Below is a small trained network, with its code and all its weights. Each question gives an input and a class and asks what happens when units are switched off, that is, made to give their printed mean instead of their output.

import numpy as np


def w(rows, s, z=0):
    codes = np.array(rows[::2]) - 128.0
    scale = np.full(codes.shape[1], s)
    scale[-1] = z or s
    return codes * scale


def f(y):
    return np.maximum(y, 0)


def log_softmax(a):
    a = a - a.max(-1, keepdims=True)
    return a - np.log(np.exp(a).sum(-1, keepdims=True))


def net(x, mask):
    res = np.array(x, float).reshape(1, 2) / 4 @ E
    y = f(res @ A[0][:, :-1].T + A[0][:, -1])
    res = res + np.where(mask, y, B[0][:, -1]) @ B[0][:, :-1]
    return log_softmax(res[-1] @ U[:, :-1].T + U[:, -1])


A, B = {}, {}
E = w([
[10,250,18],'x0',
[238,38,72],'x1',
],0.011)
A[0] = w([
[157,189,55,171],'N0',
[164,127,132,119],'N1',
[145,182,77,95],'N2',
[70,171,92,83],'N3',
[160,116,214,55],'N4',
[30,151,223,200],'N5',
[135,124,197,30],'N6',
[130,24,9,252],'N7',
],0.014,0.0024)
B[0] = w([
[168,112,169,202],'N0',
[85,181,73,162],'N1',
[203,182,197,185],'N2',
[221,101,166,230],'N3',
[185,215,167,206],'N4',
[119,1,139,247],'N5',
[162,111,136,172],'N6',
[91,41,184,234],'N7',
],0.0099,0.014)
U = w([
[232,159,174,58],'0',
[134,47,146,97],'1',
[154,114,149,254],'2',
[52,155,133,55],'3',
[144,140,41,78],'4',
[70,130,7,65],'5',
[46,176,117,66],'6',
],0.018,0.0088)

Each question gives the input, the list of numbers given to net, and the class t.
The units are the neurons (one row each of A and B). Each row of codes is followed by its name. A weight is (code - 128) times the scale printed after its matrix; where a second scale follows, it is the last column's (A, B and U).
mask holds one flag per neuron, in row order. A switched-off neuron (its flag False) gives its mean, the last column of its row in B, instead of its output. The means were averaged over made-up inputs and are rounded, as every weight is.
A unit's drop is (log p(t) with every unit on - log p(t) with that unit switched off) / (log p(t) with every unit on - log p(t) with every unit switched off).
The circuit of an input: a set's keep is (log p(t) with only the set's units on - log p(t) with every unit switched off) / (log p(t) with every unit on - log p(t) with every unit switched off). Starting from all 8 units, units are removed one at a time, each time the one whose removal leaves the highest keep (on an exact tie, the one counted first), for as long as the keep stays at least 0.8.
units of the circuit, in order: the units of the circuit, biggest drop first
top k neurons: the k neurons with the biggest drops, biggest first
drop when u is switched off: that unit's drop, to one decimal
input [5,3], class 0: units of the circuit, in order : N5
input [-1,1], class 2: units of the circuit, in order : N5, N3, N2
input [-2,2], class 2: top 4 neurons : N5, N3, N2, N0
input [3,-5], class 1: top 2 neurons : N5, N4
input [-3,1], class 2: units of the circuit, in order : N3, N2, N5
input [5,4], class 0: top 4 neurons : N5, N2, N0, N3
input [-1,0], class 2: units of the circuit, in order : N5, N3, N2
input [6,-2], class 0: top 2 neurons : N3, N2
input [6,-6], class 0: top 4 neurons : N3, N2, N7, N0
input [-3,3], class 2: top 2 neurons : N5, N3
input [-2,-1], class 2: top 3 neurons : N3, N2, N0
input [5,-8], class 1: top 2 neurons : N5, N4
input [-4,-6], class 1: top 2 neurons : N5, N2
input [5,-3], class 0: units of the circuit, in order : N3
input [1,-4], class 1: drop when N4 is switched off : 0.3
input [-4,-8], class 1: drop when N5 is switched off : 2.3
input [4,0], class 0: drop when N5 is switched off : 0.1
input [8,-6], class 0: drop when N5 is switched off : 0.0
